Here is a tiny trained network, its code and every weight. The questions are about switching its units off for an input and a target symbol, where a switched-off unit gives its printed mean instead of its output.

import numpy as np


def w(rows, s, z=0):
    codes = np.array(rows[::2]) - 128.0
    scale = np.full(codes.shape[1], s)
    scale[-1] = z or s
    return codes * scale


def norm(h):
    return h / np.sqrt((h * h).mean(-1, keepdims=True) + 1e-5)


def f(y):
    return np.maximum(y, 0)


def softmax(a):
    e = np.exp(a - a.max(-1, keepdims=True))
    return e / e.sum(-1, keepdims=True)


def log_softmax(a):
    a = a - a.max(-1, keepdims=True)
    return a - np.log(np.exp(a).sum(-1, keepdims=True))


def net(x, mask):
    ids = ['βγεζηλμστω'.index(c) for c in x.split()]
    T = len(ids)
    res = E[ids] + P[:T]
    u = 0
    for l in range(2):
        r = norm(res)
        for j in range(2):
            rows = slice(4 * j, 4 * j + 4)
            q, k, v = (r @ M[l][rows].T for M in (Q, K, V))
            z = softmax(np.where(np.tri(T) > 0, q @ k.T / 4**0.5, -1e9)) @ v
            o = O[l][rows]
            res = res + np.where(mask[u + j], z, o[:, -1]) @ o[:, :-1]
        u += 2
        y = f(norm(res) @ A[l][:, :-1].T + A[l][:, -1])
        res = res + np.where(mask[u : u + 4], y, B[l][:, -1]) @ B[l][:, :-1]
        u += 4
    return log_softmax(norm(res)[-1] @ U[:, :-1].T + U[:, -1])


Q, K, V, O, A, B = {}, {}, {}, {}, {}, {}
E = w([
[176,102,75,98,185,195,93,169],'β',
[132,127,31,95,229,110,173,113],'γ',
[23,152,129,109,104,57,215,49],'ε',
[100,249,186,97,139,176,137,179],'ζ',
[190,135,79,91,137,70,94,107],'η',
[199,159,45,149,139,176,128,183],'λ',
[135,77,157,241,164,87,221,111],'μ',
[183,202,34,96,99,92,47,128],'σ',
[124,115,206,176,154,148,71,111],'τ',
[149,53,73,60,205,172,193,45],'ω',
],0.014)
P = w([
[137,89,12,244,107,184,7,90],'0',
[175,130,77,150,104,168,15,83],'1',
[188,166,136,84,102,114,30,85],'2',
[173,181,170,47,103,71,37,81],'3',
[122,201,192,19,118,50,41,54],'4',
[101,232,220,3,133,24,53,25],'5',
],0.0046)
Q[0] = w([
[159,142,162,135,105,162,132,143],'L0H1',
[114,46,195,178,177,92,179,113],'L0H1',
[144,95,161,99,164,178,140,193],'L0H1',
[140,193,71,114,89,140,249,153],'L0H1',
[119,117,78,134,190,131,166,171],'L0H2',
[89,182,118,196,138,62,71,205],'L0H2',
[146,57,42,108,145,34,155,89],'L0H2',
[125,167,117,153,125,106,241,141],'L0H2',
],0.012)
K[0] = w([
[127,172,172,163,88,209,130,86],'L0H1',
[110,66,177,146,163,129,197,85],'L0H1',
[141,74,105,118,101,206,177,139],'L0H1',
[86,200,76,168,136,95,218,161],'L0H1',
[120,47,78,94,119,120,174,237],'L0H2',
[128,159,67,151,102,78,109,187],'L0H2',
[162,84,45,136,162,2,188,25],'L0H2',
[154,202,151,199,136,147,248,117],'L0H2',
],0.0096)
V[0] = w([
[160,41,135,150,87,101,88,73],'L0H1',
[111,25,110,114,160,194,165,97],'L0H1',
[175,88,108,57,118,57,213,152],'L0H1',
[133,138,119,77,20,115,123,82],'L0H1',
[149,129,164,157,93,162,6,195],'L0H2',
[177,46,53,168,80,135,133,113],'L0H2',
[153,250,2,179,114,173,199,183],'L0H2',
[108,159,149,200,203,150,71,69],'L0H2',
],0.0078)
O[0] = w([
[100,152,102,127,90,190,152,33,178],'L0H1',
[150,189,151,76,90,143,182,146,152],'L0H1',
[31,56,186,113,122,179,170,181,138],'L0H1',
[48,108,138,175,108,124,80,89,134],'L0H1',
[126,163,77,62,148,147,254,69,3],'L0H2',
[98,79,209,140,81,161,56,72,226],'L0H2',
[109,28,172,17,153,62,154,196,148],'L0H2',
[188,140,65,122,106,71,99,75,220],'L0H2',
],0.0068,0.0038)
A[0] = w([
[170,51,47,202,160,187,90,155,176],'L0N1',
[96,134,175,169,116,120,159,67,254],'L0N2',
[210,112,135,251,117,109,199,117,117],'L0N3',
[157,96,98,150,162,125,84,110,212],'L0N4',
],0.015,0.00086)
B[0] = w([
[142,179,87,162,31,148,74,127,231],'L0N1',
[166,126,150,80,129,104,178,169,193],'L0N2',
[254,145,133,134,125,112,103,154,162],'L0N3',
[101,86,137,123,134,142,86,158,254],'L0N4',
],0.019,0.0098)
Q[1] = w([
[67,152,96,52,140,129,142,146],'L1H1',
[108,103,194,145,142,114,164,97],'L1H1',
[142,203,144,85,124,119,151,103],'L1H1',
[185,87,106,148,161,217,92,126],'L1H1',
[165,170,5,160,76,193,120,216],'L1H2',
[118,86,64,218,142,78,94,174],'L1H2',
[86,143,35,209,174,152,144,149],'L1H2',
[82,109,110,57,162,123,40,139],'L1H2',
],0.015)
K[1] = w([
[132,117,102,72,182,140,127,161],'L1H1',
[131,63,144,116,110,113,153,86],'L1H1',
[93,162,140,78,118,127,188,116],'L1H1',
[160,123,92,194,93,196,101,135],'L1H1',
[129,229,90,187,86,110,171,231],'L1H2',
[127,112,78,180,146,36,135,148],'L1H2',
[76,168,70,162,185,90,173,143],'L1H2',
[94,140,153,162,132,135,8,124],'L1H2',
],0.017)
V[1] = w([
[111,221,52,126,129,166,155,137],'L1H1',
[150,91,27,210,97,135,167,181],'L1H1',
[72,130,96,166,178,73,57,82],'L1H1',
[137,71,119,122,251,240,136,153],'L1H1',
[127,195,112,75,91,91,134,124],'L1H2',
[150,85,142,125,184,82,150,171],'L1H2',
[102,132,154,127,124,144,134,145],'L1H2',
[156,174,111,120,112,154,115,139],'L1H2',
],0.012)
O[1] = w([
[141,36,155,202,177,149,45,126,134],'L1H1',
[116,126,164,237,169,229,163,93,187],'L1H1',
[175,119,179,102,153,182,182,92,107],'L1H1',
[151,115,181,48,2,136,22,2,1],'L1H1',
[40,63,198,114,117,136,71,131,159],'L1H2',
[72,144,141,168,56,164,99,80,29],'L1H2',
[170,115,91,131,132,127,117,114,106],'L1H2',
[60,107,143,93,171,108,102,125,210],'L1H2',
],0.0072,0.0088)
A[1] = w([
[183,202,33,172,174,125,151,2,102],'L1N1',
[132,71,200,2,219,110,244,90,4],'L1N2',
[63,171,90,177,55,193,53,101,159],'L1N3',
[117,55,178,28,195,145,176,160,188],'L1N4',
],0.017,0.003)
B[1] = w([
[49,189,64,105,173,151,140,67,152],'L1N1',
[75,137,105,250,49,96,75,71,168],'L1N2',
[74,79,74,145,125,121,88,191,252],'L1N3',
[163,112,170,50,188,167,168,134,214],'L1N4',
],0.018,0.015)
U = w([
[124,154,124,41,59,95,120,88,137],'β',
[122,186,150,137,108,156,152,142,66],'γ',
[110,150,121,149,129,54,241,148,176],'ε',
[142,129,168,43,209,175,146,141,175],'ζ',
[153,130,120,153,156,105,146,107,18],'η',
[117,77,70,170,142,132,68,167,186],'λ',
[254,172,128,164,115,102,96,135,105],'μ',
[120,88,175,182,120,140,130,29,225],'σ',
[129,230,50,114,176,152,130,64,144],'τ',
[162,146,123,168,179,88,126,119,5],'ω',
],0.008,0.0027)

Each question gives the input, a string of symbols that net reads in full, and the target symbol t.
The units are the heads (4 rows each of Q, K, V and O) and the neurons (one row each of A and B). Each row of codes is followed by its name. A weight is (code - 128) times the scale printed after its matrix; where a second scale follows, it is the last column's (O, A, B and U).
mask holds one flag per unit, layer by layer, with each layer's heads first. A switched-off unit (its flag False) gives its mean, the last column of its rows in O or B, instead of its output. The means were averaged over made-up inputs and are rounded, as every weight is.
A unit's drop is (log p(t) with every unit on - log p(t) with that unit switched off) / (log p(t) with every unit on - log p(t) with every unit switched off).
The circuit of an input: a set's keep is (log p(t) with only the set's units on - log p(t) with every unit switched off) / (log p(t) with every unit on - log p(t) with every unit switched off). Starting from all 12 units, units are removed one at a time, each time the one whose removal leaves the highest keep (on an exact tie, the one counted first), for as long as the keep stays at least 0.8.
units of the circuit, in order: the units of the circuit, biggest drop first
unit that matters most: the unit with the biggest drop
k most important neurons: the k neurons with the biggest drops, biggest first
top k neurons in layer l: the k neurons of layer l with the biggest drops, biggest first
which heads matter: for each layer, one digit per head in row order, 1 if its drop is at least 0.15 and else 0, layers parted by /
drop when u is switched off: that unit's drop, to one decimal
input β ω ω ω λ ω, target β: 2 most important neurons => (L0N1; L0N4)
input λ η τ β λ β, target ζ: 2 most important neurons => (L0N1; L1N4)
input ω μ η η ε η, target σ: 3 most important neurons => (L0N1; L1N2; L0N2)
input ζ λ λ, target ζ: units of the circuit, in order => (L0H2; L1N4)
input τ μ γ γ τ γ, target σ: units of the circuit, in order => (L0N1; L1N2; L1N3)
input ω λ τ, target τ: unit that matters most => L0H2
input ω ω ω η σ η, target ζ: which heads matter => 01 / 10
input ω σ τ η η, target ζ: which heads matter => 00 / 10
input ω η ω, target ζ: which heads matter => 11 / 00
input ω τ ω ε γ ω, target σ: 4 most important neurons => (L0N1; L1N2; L0N2; L1N4)
input γ σ σ μ γ, target ζ: which heads matter => 00 / 10
input σ ω ω ω, target σ: top 2 neurons in layer 0 => (L0N1; L0N4)
input γ η τ λ ω ζ, target ζ: units of the circuit, in order => (L0N1; L1N4)
input λ ζ ζ, target ζ: units of the circuit, in order => (L1N4; L0N1)
input λ ω γ ε, target ε: which heads matter => 00 / 10
input γ ζ ω ζ γ, target ζ: which heads matter => 01 / 00
input η η ζ η, target σ: which heads matter => 01 / 10
input λ ω γ η η λ, target ζ: which heads matter => 11 / 00
input β ω β, target ζ: which heads matter => 11 / 00
input β ε ε ζ ω ω, target ζ: 3 most important neurons => (L0N2; L0N1; L1N3)
input ω η ω ε, target ε: units of the circuit, in order => (L1H1; L1N3)
input λ λ λ, target σ: which heads matter => 11 / 00
input η η η μ η, target β: most important neuron => (L0N2)
input β σ λ λ σ λ, target σ: 3 most important neurons => (L0N1; L1N2; L1N4)
input σ η ω ω ω ω, target β: drop when L0N2 is switched off => 1.0
